[ 14 -19 -12   5  27  16 -27   1   3  10 -21  -1  16 -19  12 -10  -3  33
 -14   9 -13  -8  23  -4  20  -4 -26  -9 -14 -11 -11   9  20   9   0  -9
  -7 -24  20   2  12 -18  14 -22  25  10  -6   3   1  18   1 -25 -12  12
  17 -12 -40 -30  -4 -19 -11  -7  30] -> 1
[  1  30  -1   3  -2  -2   0  -9   0 -10   1   3 -17  -2  -1 -10  -6   1
  -5  14 -27  -1  -1   2  -5 -11  12  -1  16  14 -19   4  -6   3  20  -4
   7  19  12  -3 -13   0   5  -1  17  -4 -16   4   5   5  -3   7   0 -15
   0  -2 -21 -11   1  -1 -13  11 -16] -> 2
[ 21 -24  -3  29   7 -10   0 -25  16  -9   3  10  -2  -3  -6 -18  -2  -8
   2  12 -43   8  11 -12   6  -2  25   8   3   5 -28  -1   8 -14  -1  -7
   0  19 -12  -7  -7  21  20   6   7  -5 -18  15 -16  -1  -5  -6   3 -13
  -9  15 -18  -3 -25   6   6  21  -1] -> 0
[ -3 -17   1  -8  -7   4  -3  -4  15  -6   7  -6   9 -17  10  -9   9 -15
   3   2 -19  -8 -22  12  -4  -8  37   3  17 -11 -18 -14   1   1   9   6
  11  22  41   2   9 -23  -1  -2  -1  12 -12  -2  11  21  -5  -1  -5 -17
 -15 -12 -18 -10 -15   2   1  13   1] -> 2
[ 61  22   7  13   2   2  -8  17   6 -25  -8  -9  -5 -12  -6 -16   4  23
  -1  24 -13   7  14   0  21  15 -38   4 -12   2 -21  21  18 -11  10  -6
  -7   9   9   9  18  -8  11   5  16   0 -12  27 -11  19  16 -14 -11  14
  31  17  -2 -16  -3 -23 -29 -31   0] -> 0
[ 32   3  -3  -4  -7   2  -3  -8  16  -7   4  -1 -18  -5   0  -3  -8  -8
 -15   7 -26  -6   0   8  15   8   5 -13   5  12 -28   7   5 -11  -1 -22
  20  20   2  -1  -7  -5  11 -15  16 -12 -10   5 -14  12   5   4  13  16
  -6   0 -20  -9 -20 -28   3  11   6] -> 2
[ -7 -31  -3  26   2 -15   8 -25   8  -3  -5 -15 -21   9  -9  -2 -13   9
  21   7 -13 -19  31 -17  -3  -4  14  -4   2  -5 -19  18  26  -7  15   1
   4  14   1  -1   4  20  13   4  -5 -13 -15   6  -5  -1  -5   1  -1  -3
  16  -6 -31  -7  14   7  -4 -19  -2] -> 0
[ 54 -15  -8   5   2   3   1  29   7 -11  11 -10  -5 -27   2   8  -6  -9
   8  11 -31  12  -1  14  12   6   4  11   2  12 -13  -1  -5  -1   5   0
   7   1   7  -1   8  -3  17   2 -15  13  -9  30 -44   5 -13   9  -5  -1
   5  10  -2   2 -11 -21  -1  -2   5] -> 0
[ 20 -10   0  17   5   1 -10   5  -2  -8 -10 -12   8 -18  -4  -9  -1   0
  -2   2 -21  26  13 -11  -6   0   1  24  -5  -6  30  -4  16  -1  -7   2
   1   1  13 -17  14  -2   9   6   5   4 -18  15 -11  11   8  -5 -10   0
  -6  -3 -19 -10   1   5   2   0  11] -> 0
[ 19   1 -11   7   1   3   1 -14   4 -23  10  -3   6  -3  -4 -16  -4 -24
   0  19 -20   2  34   6  11  -4  17 -14  12  -6 -14   2   6   1  -9 -22
  -4  -3   9  -3  -6 -16   9  12   3  15  -3   5  -5  20 -10   5   0  -8
  -6  12 -10 -24 -20 -25  -8   2   1] -> 0
[ 26   6  -7 -27  -4   3 -23  11   7 -18  -2   5  -5  -3   0 -25  -4   7
  -9  19 -14  -4  -3   0  -1 -10  -2  -4   0   4 -10  10   5  -8  10   0
  -7  14  11   3  -2 -15   9  -7  11 -40 -10   5   5  14  -6   3  -1 -23
  -5  -2 -25 -13 -24 -20  -1   6  -1] -> 2
[ 46  -4   2   4  16  12 -17  46   2   6 -14 -24  17  -1   3   9  -5   3
  -3  10   8  12 -17  21  19   5 -36  15   0  -2  -8  18   8 -18   7  17
  -6 -28  25   5  19 -35  -3 -14  -4  21  -9  10  -1  16   5   2  -5  14
   9 -12 -23  -9  21 -19  -5 -14  14] -> 0
[ 23 -16 -16   4   1   5 -20  19   5  -7  -4 -24  25  11   8  -2   5  14
   3  16   8  10   3  -2  14  14  11   0  -3 -18  -2   6   6   8  -9  -4
   6 -10  21  15  22 -21  13  -4 -18  14 -10  22 -18  16 -10   0 -23  10
  10  18 -14  -5  23 -19 -13   2  10] -> 1
[-22 -30 -21  18   6  -2  -4 -20  21   9  10 -11  21  -3   4  -7  -4  -8
  12   5 -19  -1  -3   0  -8 -25  25   2  -4  -1 -14  -3   3  11  11   5
  10 -11  22  -5  -1   6  -1   3   1   4  -6   5 -18  -3 -10   2 -13 -25
 -18 -11 -26 -21  -7  10   2   4   1] -> 1
[ 24  10   2  -4  -3  16  -5 -10  20  -9  -1  -4   7  -4   6  -6 -15   1
 -10   2 -14   4 -22  22  20   7  19  -4  23   4  -8   3  -6  -5   0   1
   6  15   1  20   5  -7   1 -12   8   1 -19  11 -11   5  -1  20  -4  16
  -7  -5 -16   0  31 -25 -29   2   6] -> 2
[-15   8 -19  -3  -2   2  17 -38  21  14  -8  -3  -6   6   1   0 -12   9
 -14   6   1  -9 -10   2  -1  -6   5  -1  12   3  17   6   3  12   9  14
   4  14   5   2  -4  -9 -10  -6  15   3 -17   3  12  -3   1  15   2  11
   5   5  -9  -5  20 -11  -8   4  -3] -> 1
[ 16  36  -8  18  -1  -5  -8 -10  11  -6  -1   0 -10   0   1   3  -8  34
  -7  19  -7  -3   8 -12   4  -5 -17   3 -20   9   5 -10   5  -1  28   2
  -1  -5  10  -6 -10   6  -8 -11  29 -10 -14  15  13   1   4  -3  -8  24
  29   4  -7 -14  16  -7  -4 -14   5] -> 1
